Below is a small trained network, with its code and all its weights. Each question gives an input and a class and asks what happens when units are switched off, that is, made to give their printed mean instead of their output.

import numpy as np


def w(rows, s, z=0):
    codes = np.array(rows[::2]) - 128.0
    scale = np.full(codes.shape[1], s)
    scale[-1] = z or s
    return codes * scale


def f(y):
    return np.maximum(y, 0)


def log_softmax(a):
    a = a - a.max(-1, keepdims=True)
    return a - np.log(np.exp(a).sum(-1, keepdims=True))


def net(x, mask):
    res = np.array(x, float).reshape(1, 7) / 4 @ E
    y = f(res @ A[0][:, :-1].T + A[0][:, -1])
    res = res + np.where(mask, y, B[0][:, -1]) @ B[0][:, :-1]
    return log_softmax(res[-1] @ U[:, :-1].T + U[:, -1])


A, B = {}, {}
E = w([
[123,130,137],'x0',
[129,131,126],'x1',
[17,80,148],'x2',
[128,129,127],'x3',
[161,16,153],'x4',
[126,142,255],'x5',
[127,132,125],'x6',
],0.0057)
A[0] = w([
[134,111,101,84],'n1',
[51,251,109,86],'n2',
[138,29,129,103],'n3',
[208,165,134,73],'n4',
[90,117,112,114],'n5',
[125,122,218,165],'n6',
[125,149,162,183],'n7',
[157,53,142,63],'n8',
[130,142,177,253],'n9',
[117,92,69,214],'n10',
[125,108,143,97],'n11',
[9,98,126,67],'n12',
[147,197,154,137],'n13',
[34,99,137,45],'n14',
[153,116,164,113],'n15',
[116,160,169,113],'n16',
[116,124,92,243],'n17',
[109,139,97,152],'n18',
],0.012,0.0048)
B[0] = w([
[119,146,149,140],'n1',
[179,47,252,219],'n2',
[153,97,217,209],'n3',
[202,165,107,174],'n4',
[143,131,99,153],'n5',
[88,134,78,236],'n6',
[89,131,80,194],'n7',
[174,99,206,174],'n8',
[39,123,63,255],'n9',
[46,143,90,236],'n10',
[147,135,139,140],'n11',
[211,168,85,201],'n12',
[120,97,114,189],'n13',
[214,171,107,178],'n14',
[120,108,103,160],'n15',
[124,140,110,167],'n16',
[48,118,76,234],'n17',
[95,113,116,167],'n18',
],0.019,0.0051)
U = w([
[124,114,120,196],'0',
[112,139,138,238],'1',
[247,148,71,152],'2',
[135,92,219,128],'3',
[95,129,118,55],'4',
[98,158,147,150],'5',
[127,98,108,60],'6',
[174,222,180,2],'7',
],0.014,0.0064)

Each question gives the input, the list of numbers given to net, and the class t.
The units are the neurons (one row each of A and B). Each row of codes is followed by its name. A weight is (code - 128) times the scale printed after its matrix; where a second scale follows, it is the last column's (A, B and U).
mask holds one flag per neuron, in row order. A switched-off neuron (its flag False) gives its mean, the last column of its row in B, instead of its output. The means were averaged over made-up inputs and are rounded, as every weight is.
A unit's drop is (log p(t) with every unit on - log p(t) with that unit switched off) / (log p(t) with every unit on - log p(t) with every unit switched off).
The circuit of an input: a set's keep is (log p(t) with only the set's units on - log p(t) with every unit switched off) / (log p(t) with every unit on - log p(t) with every unit switched off). Starting from the 12 units with the biggest drops (on a tie, the unit counted first), units are removed one at a time, each time the one whose removal leaves the highest keep (on an exact tie, the one counted first), for as long as the keep stays at least 0.8.
units of the circuit, in order: the units of the circuit, biggest drop first
k most important neurons: the k neurons with the biggest drops, biggest first
drop of u: that unit's drop, to one decimal
input [-3,-4,5,-3,7,-2,3], class 3: most important neuron	(n3)
input [-2,-5,-8,-1,7,5,-2], class 2: 4 most important neurons	(n4, n10, n17, n2)
input [0,1,8,-1,6,-4,7], class 2: 2 most important neurons	(n12, n14)
input [-2,-7,6,7,-8,8,0], class 3: 3 most important neurons	(n2, n10, n17)
input [2,-5,-4,6,4,8,3], class 4: units of the circuit, in order	(n9, n6)
input [-7,0,6,-4,-7,0,-1], class 3: 2 most important neurons	(n2, n6)
input [1,4,-4,6,8,-2,8], class 3: units of the circuit, in order	(n3, n8)
input [2,-6,-8,-7,3,5,-1], class 2: 3 most important neurons	(n4, n10, n17)
input [-2,5,-7,3,1,4,4], class 2: 2 most important neurons	(n4, n10)
input [2,5,7,-1,-5,-5,3], class 2: 3 most important neurons	(n12, n14, n9)
input [-1,-3,-1,5,8,1,-8], class 3: 2 most important neurons	(n3, n8)
input [-2,1,3,-3,-6,4,4], class 3: 2 most important neurons	(n2, n10)
input [1,-2,0,4,6,-6,4], class 3: 2 most important neurons	(n3, n9)
input [-1,3,-1,-3,-6,1,-6], class 3: drop of n2	1.0
input [4,0,-5,6,-8,6,-5], class 3: drop of n17	0.2
input [-6,-4,5,3,-7,2,4], class 3: drop of n2	1.7
